Below are the code and all the weights of a small trained network. Each question names an input and a class and asks about switching units off, where a switched-off unit gives its printed mean instead of its output.

import numpy as np


def w(rows, s, z=0):
    codes = np.array(rows[::2]) - 128.0
    scale = np.full(codes.shape[1], s)
    scale[-1] = z or s
    return codes * scale


def norm(h):
    return h / np.sqrt((h * h).mean(-1, keepdims=True) + 1e-5)


def f(y):
    return np.maximum(y, 0)


def log_softmax(a):
    a = a - a.max(-1, keepdims=True)
    return a - np.log(np.exp(a).sum(-1, keepdims=True))


def net(x, mask):
    res = np.array(x, float).reshape(1, 7) / 4 @ E
    u = 0
    for l in range(3):
        y = f(norm(res) @ A[l][:, :-1].T + A[l][:, -1])
        res = res + np.where(mask[u : u + 9], y, B[l][:, -1]) @ B[l][:, :-1]
        u += 9
    return log_softmax(norm(res)[-1] @ U[:, :-1].T + U[:, -1])


A, B = {}, {}
E = w([
[128,128,126],'x0',
[127,126,130],'x1',
[25,196,61],'x2',
[214,146,11],'x3',
[124,125,127],'x4',
[65,6,108],'x5',
[130,125,127],'x6',
],0.0015)
A[0] = w([
[126,219,212,85],'L0N0',
[87,88,158,107],'L0N1',
[173,184,133,109],'L0N2',
[156,58,2,66],'L0N3',
[132,11,1,52],'L0N4',
[133,50,36,10],'L0N5',
[103,95,152,110],'L0N6',
[35,172,79,196],'L0N7',
[67,67,186,126],'L0N8',
],0.003,0.0012)
B[0] = w([
[82,161,184,218],'L0N0',
[153,100,91,180],'L0N1',
[120,58,106,179],'L0N2',
[122,205,230,213],'L0N3',
[87,211,253,225],'L0N4',
[102,174,214,178],'L0N5',
[145,110,102,166],'L0N6',
[142,150,37,248],'L0N7',
[165,76,71,225],'L0N8',
],0.0034,0.0016)
A[1] = w([
[179,203,165,139],'L1N0',
[155,92,223,63],'L1N1',
[161,117,242,9],'L1N2',
[53,92,121,25],'L1N3',
[151,3,117,40],'L1N4',
[138,83,215,121],'L1N5',
[122,197,157,29],'L1N6',
[65,121,180,115],'L1N7',
[158,126,226,2],'L1N8',
],0.0034,0.0014)
B[1] = w([
[111,56,99,249],'L1N0',
[177,210,154,223],'L1N1',
[207,248,117,221],'L1N2',
[177,136,75,156],'L1N3',
[116,114,252,187],'L1N4',
[177,215,161,239],'L1N5',
[93,73,126,175],'L1N6',
[145,156,70,204],'L1N7',
[193,218,116,198],'L1N8',
],0.0031,0.0017)
A[2] = w([
[253,109,150,99],'L2N0',
[238,113,145,111],'L2N1',
[22,212,147,5],'L2N2',
[89,196,51,104],'L2N3',
[12,167,152,169],'L2N4',
[191,39,208,149],'L2N5',
[153,94,156,138],'L2N6',
[18,26,89,73],'L2N7',
[87,202,53,104],'L2N8',
],0.0037,0.0018)
B[2] = w([
[58,90,31,231],'L2N0',
[74,96,48,222],'L2N1',
[77,29,167,211],'L2N2',
[161,131,235,233],'L2N3',
[139,4,86,254],'L2N4',
[25,153,164,219],'L2N5',
[98,135,137,163],'L2N6',
[235,185,23,184],'L2N7',
[155,126,234,239],'L2N8',
],0.0034,0.0019)
U = w([
[179,227,154,254],'0',
[51,72,196,67],'1',
[142,83,2,36],'2',
],0.0089,0.00018)

Each question gives the input, the list of numbers given to net, and the class t.
The units are the neurons (one row each of A and B). Each row of codes is followed by its name. A weight is (code - 128) times the scale printed after its matrix; where a second scale follows, it is the last column's (A, B and U).
mask holds one flag per neuron, layer by layer. A switched-off neuron (its flag False) gives its mean, the last column of its row in B, instead of its output. The means were averaged over made-up inputs and are rounded, as every weight is.
A unit's drop is (log p(t) with every unit on - log p(t) with that unit switched off) / (log p(t) with every unit on - log p(t) with every unit switched off).
The circuit of an input: a set's keep is (log p(t) with only the set's units on - log p(t) with every unit switched off) / (log p(t) with every unit on - log p(t) with every unit switched off). Starting from the 12 units with the biggest drops (on a tie, the unit counted first), units are removed one at a time, each time the one whose removal leaves the highest keep (on an exact tie, the one counted first), for as long as the keep stays at least 0.8.
circuit, biggest first: the units of the circuit, biggest drop first
most important unit: the unit with the biggest drop
top k neurons: the k neurons with the biggest drops, biggest first
k most important neurons of layer l: the k neurons of layer l with the biggest drops, biggest first
drop of u: that unit's drop, to one decimal
input [-1,6,-6,6,-6,3,8], class 0: most important unit : L0N4
input [2,-1,-3,-4,5,0,1], class 0: circuit, biggest first : L1N2; L1N8
input [-8,3,-7,1,6,-7,7], class 2: top 4 neurons : L2N0; L0N4; L2N1; L0N3
input [-4,-2,1,-5,-2,-8,7], class 1: 2 most important neurons of layer 0 : L0N3; L0N4
input [-8,-1,0,1,4,8,-5], class 0: 4 most important neurons of layer 1 : L1N5; L1N0; L1N1; L1N3
input [3,-6,5,0,-4,-7,4], class 1: 3 most important neurons of layer 2 : L2N2; L2N7; L2N4
input [-6,3,6,0,-5,-4,-4], class 1: 3 most important neurons of layer 2 : L2N2; L2N4; L2N7
input [-7,-1,-1,6,7,-6,-4], class 2: 2 most important neurons of layer 2 : L2N0; L2N1
input [8,-5,8,-1,-1,-6,4], class 1: top 2 neurons : L2N2; L1N2
input [-8,7,8,-1,3,4,-2], class 2: 2 most important neurons of layer 2 : L2N7; L2N5
input [8,3,-4,2,8,8,4], class 0: 3 most important neurons of layer 0 : L0N4; L0N3; L0N5
input [6,-2,8,0,-8,-2,-3], class 1: drop of L2N7 : 0.2
input [-7,-2,1,4,-6,6,-5], class 1: drop of L2N4 : 0.2
input [0,2,7,7,-1,8,-1], class 1: drop of L0N4 : 0.3
input [-1,2,-3,-8,-7,-2,-4], class 0: top neuron : L1N2
input [7,4,-5,8,-6,-7,5], class 2: 2 most important neurons of layer 2 : L2N0; L2N1
